Below is a small trained network, with its code and all its weights. Each question gives an input and a class and asks what happens when units are switched off, that is, made to give their printed mean instead of their output.

import numpy as np


def w(rows, s, z=0):
    codes = np.array(rows[::2]) - 128.0
    scale = np.full(codes.shape[1], s)
    scale[-1] = z or s
    return codes * scale


def norm(h):
    return h / np.sqrt((h * h).mean(-1, keepdims=True) + 1e-5)


def f(y):
    return y / 2 * (1 + np.tanh(0.7978845608 * (y + 0.044715 * y**3)))


def log_softmax(a):
    a = a - a.max(-1, keepdims=True)
    return a - np.log(np.exp(a).sum(-1, keepdims=True))


def net(x, mask):
    res = np.array(x, float).reshape(1, 5) / 4 @ E
    u = 0
    for l in range(2):
        y = f(norm(res) @ A[l][:, :-1].T + A[l][:, -1])
        res = res + np.where(mask[u : u + 4], y, B[l][:, -1]) @ B[l][:, :-1]
        u += 4
    return log_softmax(norm(res)[-1] @ U[:, :-1].T + U[:, -1])


A, B = {}, {}
E = w([
[206,90,211,185,188,155,169,106,125,75],'x0',
[183,191,85,215,100,183,67,209,126,180],'x1',
[92,134,200,125,8,192,119,5,123,189],'x2',
[136,158,71,205,176,138,232,63,216,221],'x3',
[19,57,111,223,178,158,49,123,123,129],'x4',
],0.0027)
A[0] = w([
[194,183,126,179,127,189,81,160,112,146,3],'0.n0',
[64,96,110,185,220,184,65,55,74,105,24],'0.n1',
[194,131,252,182,208,208,160,128,115,82,33],'0.n2',
[207,194,64,182,131,208,63,155,51,182,18],'0.n3',
],0.0048,0.0038)
B[0] = w([
[115,125,189,88,179,73,194,17,23,84,141],'0.n0',
[112,118,153,117,74,92,188,171,35,205,205],'0.n1',
[49,194,20,3,20,88,53,160,183,194,253],'0.n2',
[15,30,168,17,162,53,188,34,154,81,217],'0.n3',
],0.0063,0.0017)
A[1] = w([
[254,194,174,62,96,115,202,139,75,155,65],'1.n0',
[144,93,141,76,82,100,59,116,70,33,3],'1.n1',
[205,98,139,137,86,115,22,136,32,108,62],'1.n2',
[130,158,213,193,30,195,109,55,107,109,170],'1.n3',
],0.0049,0.0033)
B[1] = w([
[27,52,220,186,113,159,111,196,85,173,206],'1.n0',
[132,180,83,189,167,108,188,11,188,192,196],'1.n1',
[186,125,83,200,120,162,247,102,204,254,165],'1.n2',
[165,149,120,122,217,169,73,195,113,40,254],'1.n3',
],0.0058,0.0028)
U = w([
[42,217,24,28,25,78,29,165,171,183,92],'0',
[64,60,203,57,219,76,216,7,57,42,43],'1',
[74,86,180,167,108,141,122,222,62,172,177],'2',
[229,179,57,228,180,189,198,52,201,205,24],'3',
[189,178,97,134,203,161,50,214,103,2,253],'4',
],0.0068,0.0045)

Each question gives the input, the list of numbers given to net, and the class t.
The units are the neurons (one row each of A and B). Each row of codes is followed by its name. A weight is (code - 128) times the scale printed after its matrix; where a second scale follows, it is the last column's (A, B and U).
mask holds one flag per neuron, layer by layer. A switched-off neuron (its flag False) gives its mean, the last column of its row in B, instead of its output. The means were averaged over made-up inputs and are rounded, as every weight is.
A unit's drop is (log p(t) with every unit on - log p(t) with that unit switched off) / (log p(t) with every unit on - log p(t) with every unit switched off).
The circuit of an input: a set's keep is (log p(t) with only the set's units on - log p(t) with every unit switched off) / (log p(t) with every unit on - log p(t) with every unit switched off). Starting from all 8 units, units are removed one at a time, each time the one whose removal leaves the highest keep (on an exact tie, the one counted first), for as long as the keep stays at least 0.8.
units of the circuit, in order: the units of the circuit, biggest drop first
k most important neurons: the k neurons with the biggest drops, biggest first
top k neurons in layer l: the k neurons of layer l with the biggest drops, biggest first
input [2,-4,4,-6,4], class 3: units of the circuit, in order	[1.n2, 0.n3, 1.n1]
input [-5,-6,-2,6,-8], class 2: 2 most important neurons	[1.n0, 0.n2]
input [5,8,-4,8,-8], class 1: top 2 neurons in layer 0	[0.n3, 0.n0]
input [8,-4,7,5,0], class 0: most important neuron	[0.n2]
input [2,8,7,8,8], class 1: 3 most important neurons	[0.n3, 0.n0, 1.n2]
input [-4,-3,-3,5,-5], class 2: units of the circuit, in order	[0.n2, 1.n0, 0.n3]
input [-6,-4,-4,6,-8], class 2: units of the circuit, in order	[1.n0, 0.n2, 0.n3]
input [-5,7,-2,6,5], class 1: 3 most important neurons	[0.n3, 0.n2, 0.n0]
input [0,8,8,7,-1], class 1: top 3 neurons in layer 0	[0.n3, 0.n0, 0.n2]
input [-4,-2,5,-7,-7], class 2: units of the circuit, in order	[1.n0, 0.n2]
input [-7,3,8,-6,-4], class 4: top 3 neurons in layer 0	[0.n2, 0.n1, 0.n3]
input [2,2,-1,4,6], class 2: 4 most important neurons	[0.n1, 1.n1, 1.n2, 0.n2]
input [6,-6,7,2,0], class 4: units of the circuit, in order	[1.n3, 0.n3]
input [0,-2,-6,-8,5], class 3: units of the circuit, in order	[1.n2, 1.n1, 0.n3]
input [2,-6,1,3,-7], class 2: units of the circuit, in order	[1.n0, 0.n3]
input [6,2,7,8,-8], class 2: units of the circuit, in order	[1.n0]
input [-6,-6,-1,-7,-6], class 3: top 2 neurons in layer 1	[1.n1, 1.n2]
input [-4,4,6,-5,-2], class 4: units of the circuit, in order	[1.n3, 0.n2]
input [-5,6,-6,6,5], class 1: top 3 neurons in layer 0	[0.n3, 0.n2, 0.n0]
input [0,0,-1,1,-2], class 2: most important neuron	[0.n2]
input [-2,8,-1,5,8], class 1: units of the circuit, in order	[0.n3, 0.n0]
input [5,7,-3,5,7], class 1: top 2 neurons in layer 0	[0.n3, 0.n0]
input [-4,-7,0,-8,-4], class 3: top 2 neurons in layer 0	[0.n3, 0.n2]
input [-3,-2,6,-7,-3], class 3: 3 most important neurons	[1.n2, 1.n1, 0.n2]
input [2,-1,7,6,-5], class 4: top 2 neurons in layer 0	[0.n1, 0.n3]
input [-5,5,7,-8,1], class 3: 2 most important neurons	[1.n2, 0.n2]
input [8,-2,-4,-8,-5], class 0: most important neuron	[0.n2]
